Table B holds the same points as the rows below and some others, measured another way and shuffled. Each row below is followed by which row of B it is.
B:
1: [   4   51  -34 -121  -56 -199  -80  -83 -112  -70  156   27  200  -71
   96   84  164  108    1   92   10  150  -66   37  -49  -82   71  -38
  -88   22  180  221  148   52  -37    6  -14]
2: [  46   -4  161  -96   45  -55  -79   -9  -41 -103  119   76  104  -55
  107  142  -14   34  -79   15   90  -19 -147   75  -59   98   29  -81
  -55   52  138  231   21  -29  101  -78  126]
3: [ -18  -69   61  -45  -77  -42 -190  -70   10   17   20  -40   50   75
   71  -12   25   10 -186   92  -10  197   94  137  237  -30  -23 -150
  -80  -28   41  111  189    7  -38    6  -13]
4: [-131 -135 -134  -29  144  -17   -4   31   26   65 -106  -67  -15 -162
  -10   73   54   39   13  -36  -11    7   76   65   54   46   76  -30
 -132  -21   -5 -109   23    0  124 -129  -53]
5: [-230  -36 -258  -46  107  -46   37   33  -69  -13 -175  -16   48 -355
  -49  130  181   70  156   -2  -80  -10    6   17 -137  109  179  122
 -112  -11  -54  -72   62  -32   39 -188  -66]
6: [-123  -69 -489 -138  122 -275  107  -77 -142    3   17  -45  182 -382
    5   16  262  229  333  -54  -29   50    9  -80 -222 -167  179   97
 -228 -200  114  -66  133  106   -6    6 -353]
7: [-159  -68 -512 -109  136  -59   78   45  -52  179 -170 -122  -62 -386
 -164  -43  144  152  299  -93  -64   10   88  -57  -51  -53  129  139
 -222 -224 -132 -329   47   49   50  -80 -380]
8: [-182  -58 -435  -35  146   18   94  110   47  169 -210 -109 -146 -296
 -207   10  139   28  245  -83 -121  -28  144  -10   20   10  102  198
 -155  -62 -159 -460  -67   76  111 -149 -240]
9: [  68   88 -116  -18 -113   -4  -51   23  100  -62   55   52  -96   64
 -117  -37   79 -139   73   21 -139   69   95   86  139  -53  -70  183
   -2   40  -44 -293  -58  175  -14    9 -104]
10: [ -22  -56  328  102   -8   85 -130   41  179 -142    6   76  -47  226
   66  162  -21 -232 -298   79  -57   34   86  237  237  160  -64  -67
   75  307   68    0  -69   24  127 -152  343]
11: [ 142  -83  142  -75 -110  -76 -212 -142   28 -125  169   47   87  160
  145  -84  -74  -10 -176   37   48  150   22  144  201  -77 -106 -184
  -69 -153  111  186  190   52  -54  123  -90]
12: [ 135  125  274   -8 -154   54 -142   -2   75 -286  142  201    3  146
   35   92  -37 -207 -121   75  -50   -5  -98  164   49  141  -86   84
  105  145   42   78  -48   58   -5  -45  194]
13: [ 124   69 -135  -63  -77  -83  -33    2   78   14  153    8  -52   99
  -82  -50   84  -59   76    6  -79   99   91   56  149 -155  -76  106
  -54   25   51 -256  -56  212   24   67 -148]
14: [ 148  144  326 -199  -49  131 -238  128  -63  255  111  -61  -90   64
  -35   90 -176   85 -270   80  188   81 -188   66  201  150  -57 -191
  -68   99  -30  260   -2 -138  137 -105  217]
15: [ 118  142 -127 -156  -52  -42  -59   68  -15  174  130  -51  -73  -12
 -126  -16   51   61   68   20    3   97  -17   -3  107  -96  -28   64
 -105   11    0 -143  -45  107   54   10 -117]
16: [ -49   47 -444 -147   74    1   49  110  -25  275  -99 -132 -158 -279
 -241  -57   96  118  267  -74  -50   21   59  -66   33  -64   63  168
 -191 -145 -167 -393  -44   77   81  -69 -327]
17: [-139 -119 -323   -3  -17 -245   -2 -161  -19 -153    0    0  183 -121
   74  -20  273   36  127   42 -148  173  179   69    4 -177   87   54
 -119 -104  123  -80  208  160 -108   45 -246]
18: [ 106  181 -143 -184 -195 -217 -112  -93 -140  -26  228   23  164  -33
    8  -28  191  118   91  119  -36  226  -59   -4   -9 -192   21   60
  -86  -51  124  129  171  132 -144  115 -166]
19: [ 123   88  191  -64  -96  -73 -100  -53   -5 -271  205  180  121   58
  102  108   27  -79  -53   58    3   16 -136  110  -61   57  -30   30
   35   90  156  189   11   67   -2   -8  124]
20: [ -92 -173  -34   23  116  101  -52   39  115  -11 -151  -18 -114  -80
  -24   24  -70  -76  -51  -69  -26  -53   95  125  138  137   -3  -27
  -81  -60  -98 -175  -10  -22  125 -130  -38]
21: [  19  135  -97  -18  -79  110  -50  131  109   76  -50   -4 -206   18
 -213   11   53 -146   45   29 -140   40   93   78  180   50  -47  209
    8  126 -155 -370 -130  109   52  -97  -12]
22: [ -24  -59  137   31  -16  115 -120   13  104 -172  -73   97  -65   18
   10   57  -68 -163 -114    5  -54  -30   23  168  111  185  -40   19
   19   25  -69  -41    2  -16   43 -112   90]
23: [ 140   36  -80 -196  -50 -118 -101  -75 -108  -24  179   32   95 -111
   44  -55  -17  143   78  -16   90   65 -131   -8  -43  -78   -7  -43
 -142 -228   73  144  131   32  -28   92 -222]
24: [ -31 -157   -5  -24  219   93   14  104  107   70  -76  -23 -132 -109
  -36   83 -113  -23  -15 -127   63 -138    6   79   61  143    2  -45
 -111  -10  -30 -178 -130  -20  255 -160   10]
25: [-140   -4 -502  -14  -17  -83   62   -1   37    7 -135  -38  -65 -213
 -179  -72  243  -27  293  -21 -224   83  207   14   32 -113   68  274
 -107 -101 -120 -467   33  181  -58  -23 -343]
26: [ -42   26 -362  -67  110  -50  110  111   51  153  -23  -69 -118 -174
 -188   25  146   25  248  -74  -86  -18   90  -27    5  -79   52  200
 -130   32  -36 -432 -151  158  143  -84 -191]
27: [-220  -60 -499 -150  132 -181   72  -24 -178  123 -131 -111  120 -477
  -51   39  242  263  292  -33  -30   65   11  -85 -185  -70  227   76
 -246 -206  -14  -53  171   -2   -6  -85 -322]
28: [ 228  116   12 -153 -119 -133 -105  -40  -18    7  299   30   49  125
   15  -40   28   39   -1   35   43  133  -58   35   99 -170  -85  -20
  -74  -17  153   38   21  156    1  123 -104]
29: [ -18  -86   93   21  -27   19 -141  -16  110  -11   -6  -21  -41  135
   29   18    0 -101 -189   51  -47  119  134  169  269   17  -56  -92
  -37   72   21  -55   55   46   46  -46   55]
30: [ 215  -51  316  -47  -42    1 -178  -40  110  -85  227   66   -3  277
  123   10 -156  -93 -255   13   97   56  -24  165  237   -2 -153 -187
  -18   44  152  123   -8   63  103   46  108]
31: [-172    6 -528  -97   64 -108   85   37  -63  132 -136 -101  -21 -350
 -171   -8  246  120  317  -31 -131   66  107  -54  -66  -91  144  210
 -177 -116  -92 -333   46  102   -1  -74 -322]
32: [ 107   51  333  -68 -142  -56 -224  -83  -31 -201  188  122  151  150
  170   98  -17  -49 -248  133   48  126 -112  155   87   64  -48 -137
   22   95  161  373  133  -17  -37   -2  207]
33: [  18  -80  127  -55  -21   26 -187  -15   46   85   11  -63  -29   98
   44   -2  -62    0 -226   51   41  137   68  137  271   19  -52 -184
  -85  -13   12   75  114  -19   49  -27   30]
34: [ 105  123   96 -121  -17 -162  -51   19  -46   35  264   13  116   76
   55  147  126   59  -59   87   54  115  -90   42   17  -89   18  -44
  -58  226  244  142  -40  100  102  -23  146]
35: [ 239  -57  301  -44  -19   20 -144  -38  129 -148  232  111  -21  245
  114    0 -186 -116 -194  -36   98  -13  -56  159  176   24 -164 -140
   -7    3  138   78  -50   73  121   51   70]
36: [  11  -86  -56   13   50  -56   -7   -7  119  -56   55   14  -20   56
    9   29   54  -83   -4  -25  -53   27  113  110  123  -51  -30   15
  -61   52   84 -186  -49  134  101  -26  -40]
37: [-227 -190 -325  -29  173  -33   28   12    3   97 -218 -106  -22 -301
  -48   24  105   92  120  -67  -49   14  132   33   18   30  129    9
 -185 -141  -81 -194   89  -12   81 -136 -203]
38: [  30   64 -249  -36 -101  -37  -32    3   75  -11   15    6  -88   -6
 -138  -77  117  -81  136   10 -155  100  135   57  131 -105  -40  190
  -52  -39  -67 -340   -6  182  -45   30 -216]
39: [-148  -50  -74   69  -47  121  -97   33  117  -72 -211   15 -128  -43
  -98   13   46 -170  -41   35 -173   47  170  158  190  137   -1  116
    4   29 -182 -253   35   20  -15 -140  -10]
40: [ -75  -47  173  -35   55  -46 -102    4  -17  -34   28    5  105  -22
  114  189   53   17 -182   78   45   67  -41  120   47  105   65 -135
  -50  168  132  228   61  -56  100 -146  224]
41: [ 263  100  193  -69 -192   28 -193  -16  111  -54  229   73  -85  302
  -14  -76  -95 -143 -158   54  -10  122   17  141  291  -65 -194  -22
   19   37   46  -56  -21  140   -3   99    4]
42: [  84   61  167   38 -137  194 -153   51  162 -198  -38  144 -174  125
  -85   -3 -111 -275 -101   20 -114  -34   31  183  189  188 -126  134
   92   48 -158 -184  -71   43    2  -74   79]
43: [ -84   10  175 -180  103  195 -186  154 -123  281 -160 -108  -89 -255
  -47  146 -164  166 -189   21  184  -17 -196   35   61  312   86 -191
 -140  -23 -163  271   72 -298  162 -254  167]
44: [ 104   78  195 -174  -98  -84 -218  -40 -115   85  193  -27  125   61
  102   57   -5  131 -210  122  121  198 -117   69  131  -29  -11 -209
  -94   25  133  368  169  -42   -3   18   88]
45: [  74  -47  -59  -92   -3  -55 -102  -16   30  106   89  -67  -26   46
   -9  -52   -6   44  -47   -6   29  116   64   68  192 -101  -50  -88
 -126  -75   44  -66   57   80   55   37 -133]
46: [ -80   72 -335  -52   32    9   56  115   46  128 -100  -56 -142 -182
 -222   22  152  -21  212  -28 -135   12  101    1   40  -13   52  241
  -86   42 -123 -421 -108  121   77 -112 -157]
47: [  90  -22  233   61  -30  167 -102   51  196 -224    9  155 -142  147
  -17   49 -146 -272 -135  -29  -55  -99   12  195  151  195 -126   67
   77   88  -58 -153 -132   45  103  -93  139]
48: [  32  151 -152  -80 -118    5  -64   58   20   53   16    2  -94  -33
 -160  -10  105  -51   89   54 -113   99   43   44  107  -26  -14  180
  -31   44  -89 -227  -25  112  -23  -32  -95]
49: [  -4   93 -425 -184  -24 -108   -1   26  -89  210   11 -107  -30 -233
 -167  -80  156  162  253  -15  -52  124   37  -68   10 -160   62  137
 -185 -166  -70 -228   66  111  -24   28 -353]
50: [ 125  124  107  -43 -212  -39 -174  -39   52  -87  160   64    7  207
   -2  -13   63 -119 -123  129  -87  189   50  136  218  -70  -98   33
   26  104   52   -3   55  131  -76   55   37]
51: [ -11  -49   43  -46   74  -28  -29    1    9 -122   36   74   49  -97
   55  110    5  -12   -9  -22   24  -54  -68   79  -56  102   35   -5
  -57   17   72   55   -7    3  100  -97   45]
52: [  95  -65  200   14  -27   70 -131   -7  140 -144   69   87  -62  159
   47   18 -112 -161 -167   -5   -2    0   29  173  191   86 -111  -54
   13   31   25  -34  -28   50   76  -29   77]
53: [-243  -75 -639  -11   35  -83   79   -7   12   71 -250 -101  -68 -334
 -198  -94  272   32  338  -39 -240   92  262   -7   22 -115  125  265
 -165 -195 -178 -509   98  145  -69  -51 -439]
54: [ 206   71  268  -50 -219   20 -239  -87   59 -232  191  156   20  228
   80  -45  -97 -147 -186   83   -9  104  -48  170  184   28 -155  -44
   52  -23   47  148   92   65  -84   85   44]
55: [ 151  183  139 -125 -129 -148 -110  -14  -51  -42  288   62  123  127
   55  108  117   15  -82  127   20  155 -101   64   45  -86  -21  -13
  -11  195  212  181   11  112   10   25  135]
56: [ -24  -39  315   67  -43  110 -174   36  140  -97  -22   53  -57  190
   50  123  -47 -194 -304   92  -40   65   66  222  259  168  -63  -87
   54  234   13   42  -15  -15   87 -142  297]
57: [-241 -238 -228   10  146  -44  -23  -37   21   24 -208  -89   26 -223
   31   30   99   58   16  -32  -56   54  162   90   73   38  112  -61
 -163 -123  -35  -94  152  -24   52 -120 -142]
58: [-147  -86 -401 -113   91   15   -8   28  -48  160 -205 -111  -85 -349
 -135  -68   55  127  201  -78  -41   21   70  -21   14   16   98   76
 -200 -271 -192 -233  108  -17   18  -80 -341]
59: [-247  -31 -319   55  146   68  123  149   98   26 -262  -28 -147 -270
 -198  133  181 -101  203  -46 -192  -88  147   52  -26  134  128  277
  -52  137 -155 -471 -156   68  140 -256  -29]
60: [ 242  146  183 -134 -199 -116 -181  -83  -35 -143  317  117  118  178
   92   -2    7  -14 -100   95   38  149 -112   86   80  -92  -97  -46
   -5   18  174  222   83  109  -67  118   18]
61: [-149  -43 -182    9   72  119    2   95   72   -4 -221   -1 -143 -215
 -144   50   32  -84  101  -47 -110  -71   74   72   29  168   52  161
  -57  -22 -190 -299  -54   -6   82 -181  -70]
62: [ 393  -73  227 -175   55  -64 -120  -33   89   71  406    9  -28  266
  115  -84 -264   56 -150 -111  254   -4 -111   67  205 -147 -206 -269
 -141 -128  232   92  -74  114  210  171  -97]
63: [ 242  161  429  -40 -181  -59 -166  -43   49 -308  346  222  118  291
  145  141  -12 -174 -215  128   20   60 -154  167   52   42 -117  -23
  118  261  243  269  -48  100   16   17  306]
64: [-230    0 -212  -18  139   -4   78  108  -21   22 -181  -16  -14 -321
 -101  194  185   16  146   -4  -93  -56    8   21 -128  149  178  169
  -79  133  -55 -162  -61  -14  122 -254   49]
65: [ 167    5  282  -43  -95  -93 -151 -107   29 -291  258  170  148  175
  186   69  -32  -86 -164   57   43   59  -97  153   40    6  -81  -96
   18   52  219  265   68   71   -1   51  126]
66: [-249   31 -261   -3  112  -26   98  104  -20   -9 -182   -4   -1 -327
 -115  196  239   -3  188   13 -139  -41   30   19 -147  128  185  223
  -63  157  -55 -205  -62   16   91 -251   35]
67: [ 277  186  452  -73 -176  145 -234   84  103  -36  232  105 -124  328
  -17   60 -175 -183 -294   91   56   55 -113  168  274  120 -190  -54
   92  218   24   94 -116   30   87  -25  282]
68: [   4  -67  250   17   31   51 -120   28   96  -76   28   47  -14  110
   76  127  -51 -111 -223   38   20   18   11  170  157  130  -35 -107
   -1  162   71   73  -22   -9  129 -121  222]
69: [-148 -165   35   20  219   11   18   73   76   29  -91  -37  -13 -102
   38  185   32  -12  -84  -39   24  -60   45  109   40  135   76  -78
  -93  152   69  -50  -70  -33  232 -215  156]
70: [  92   29  -21  -78   41  -10  -31   84   82  142  110  -50 -100   72
  -77   34    3  -15  -24  -16   20   42   37   58  165  -54  -52    1
  -81  101   50 -188 -117  113  163  -37  -10]
71: [ 174 -141   16 -115   61 -107  -87  -83   41    6  208   -9   40   78
  110  -77 -105   74  -56  -80  125   44   -4   68  135 -129  -90 -191
 -157 -189  159   44   58   87  101  110 -179]
72: [-125  -21  153  -41  132   63  -51  110  -11   32  -80   -2    1 -143
   20  242    8   16 -125   27   58  -49  -97   87  -20  238  102  -57
  -48  196   22  129  -46 -121  188 -258  272]

[-327  277  206  -73   95 -279   12   -2  -30  383  -38   -6 -158  -83
  -53  149  -36  -86  -67  119  -21 -114   79  -35 -184 -265 -203   63
   42]
3
[-477  -71   83  -18  -36 -236  337    4 -301  453  -27 -185 -215   -8
  -93  -66   -5 -117  -79   27   41  -99  132   59  -31 -206 -169  -27
  162]
25
[ 191  385  306  -99  -14  274 -383   98  130 -256  -25  194  101  -94
  102  157  130  -87   59   -1 -220   37 -118  -69  -84  -33  -32  -32
   -2]
58
[-111  468   88  -62   -7  210 -265   42  -38    2  -18  227  -31  -38
  -22  141  304  -24   63   88 -165  -46   59  -37 -251 -189 -235   62
  111]
53
[-400  147  111   18  171 -369  242  -29 -153  314  -95  -45 -237 -104
  -45   50   38  -65  -91   33   65  -20  124   47 -151 -248 -228   15
  108]
38
[ -58 -105   15 -233  -29  114   64   57 -226   64    6  -59  -46  -32
  -14 -103 -151  -71  136 -211  -37  -31  122   34  266 -108  102  -90
  -26]
41
[-234 -227   49  -84  -17 -243  246   21 -139  376  -33 -169  -54   34
  -69   20 -280  -84  -95  -60  101 -125   56   47   40 -135   58   31
  -43]
28
[-133  377  150 -117   34  -29 -182   20   73  136  -64  166  -41  -47
  -45  261    1   -9  -59   92  -54 -118   43  -50 -250 -201 -194   69
  -58]
11
[ 344  270    5  147  348   50 -481   46  245 -207   15  225  245  -55
  150   86  264  -44  182  -21 -122  169 -136  -39 -201 -115  244  357
   73]
72
[ 261   26  -63  228   37  378 -132   81  -62 -492  -72  172  185   24
  135  -68  488  -35   69 -133  -91  235 -140   96 -144   77   94   75
  205]
59
[ 337 -101    8  169  -41  339 -313  120   66 -212   63   54  343  106
  122  -47  258 -120  111  -44 -151  103 -226   10  -77   67  323  228
  145]
19
[ 161  -84 -175 -175 -188  531 -129   93 -181 -232    2  136  153  109
  -25  -31   67   19  153 -211  -80  -26   59   46  102   -3  129  -14
  -38]
13
[ 203  164   -2  -55 -142  531 -228  102  -60 -406  -57  234  145   35
   46   61  269    2   71 -117 -143   50  -45   27  -80   33  -16  -47
   27]
29
[  50  330 -111 -213   16  173 -226    6  119 -112 -135  358   65   30
  -96  384  -96  158  -57  -46   46 -145  104  -16 -288 -156 -148   90
 -278]
71
[-514   67  -61  -27 -134 -151  112   -3 -192  667   27  -55 -107  128
 -202  119   28  -50 -109  205   32 -282  153    2 -311 -291 -229  200
  107]
17
[ 219  144   44  262  152   30 -271   52  212 -166  -52  172  239   36
  104  162  285  -48  -47   70  -45  101 -209    5 -369  -29  113  296
   95]
55
[ -25  231  473   90  526 -716    2  -22  255  127 -109  -78 -111 -300
  178  124 -194 -168  -87    6   26  166 -128  -36  -55 -190   62   72
   -5]
14
[ 189 -138  148   79  -22  283   68  108 -174 -424  -62  -32   72  -59
  165 -195  230 -138   70 -238 -103  232 -131   96  177  121  141 -162
  177]
21
[ 215  -58  126   48  -77  359 -119  125  -99 -317    6   13  149    0
  130 -129  234 -136  105 -147 -164  145 -138   43  101   80  170  -52
  158]
22
[  96 -218  156   43 -308  365   10  137 -137 -127    7  -84  167  106
   56  -73  111 -157  -44  -66 -119    3 -176   47   44  124  123  -81
  123]
31
[-221 -168 -154   58  215 -422  120  -32  -35  512   -3  -96    8   61
  -82   57 -170  -32  -27   15  153 -104   86   36 -149 -260  138  341
   -7]
34
[  14 -213  -92  -76    2   62  -74   63 -111  226   87  -87  131   84
  -17  -88  -99  -91  153 -104  -34  -59   34   13  117 -122  274  188
   26]
51
[-216  -93  -69  -48  170 -297  -18   -3  -79  557   90 -131    0   33
  -68  -35 -146  -99  113   20   20 -115  111  -12   -1 -289  176  303
   58]
40
[ 169  178   49  -54 -268  565 -296  119  -14 -284  -21  217  193   95
   10  131  246  -23   17  -12 -177  -39  -93   -5 -170   39  -40   -6
   25]
57
[-250   94 -177 -227  270 -308   76  -57  -93  354  -60   63 -143  -52
 -126  120 -264   72   75 -117  139 -120  279   20  -20 -347  -26  157
 -157]
35
[ 396   38   79  -39  190  263 -281   95   30 -434    1  105  176  -99
  188 -104  113  -87  245 -262 -149  229  -98   12  205   21  311   23
   32]
67
[-338  183  125   17  242 -391   75  -20  -88  403  -22  -64 -175 -107
  -21   27   33 -101    2   71    6  -25  104    2 -127 -292 -114  134
  136]
50
[  84 -103  -56 -172 -125  370  -66   92 -208 -117   23   22   82   44
    2 -103   18  -51  166 -210  -97    2   53   39  196  -26  143  -50
   17]
8
[-306  206  -79 -156  322 -345   44  -55 -111  375  -36   47 -194 -108
  -84   61 -102   15  104  -59   68  -59  258    7  -50 -369  -86  154
  -23]
52
[ 176 -256  228  157 -196  219  -78  140  -27  -66   56 -145  248   90
  125 -103  116 -220  -17  -13 -141   56 -274   23   29  121  264   46
  179]
32
[-362  -76  295   89   36 -479  141   23  -29  655   45 -275  -66   -9
  -24   27 -145 -222 -137  189    4 -131  -59  -24 -120 -203   13  162
  146]
18
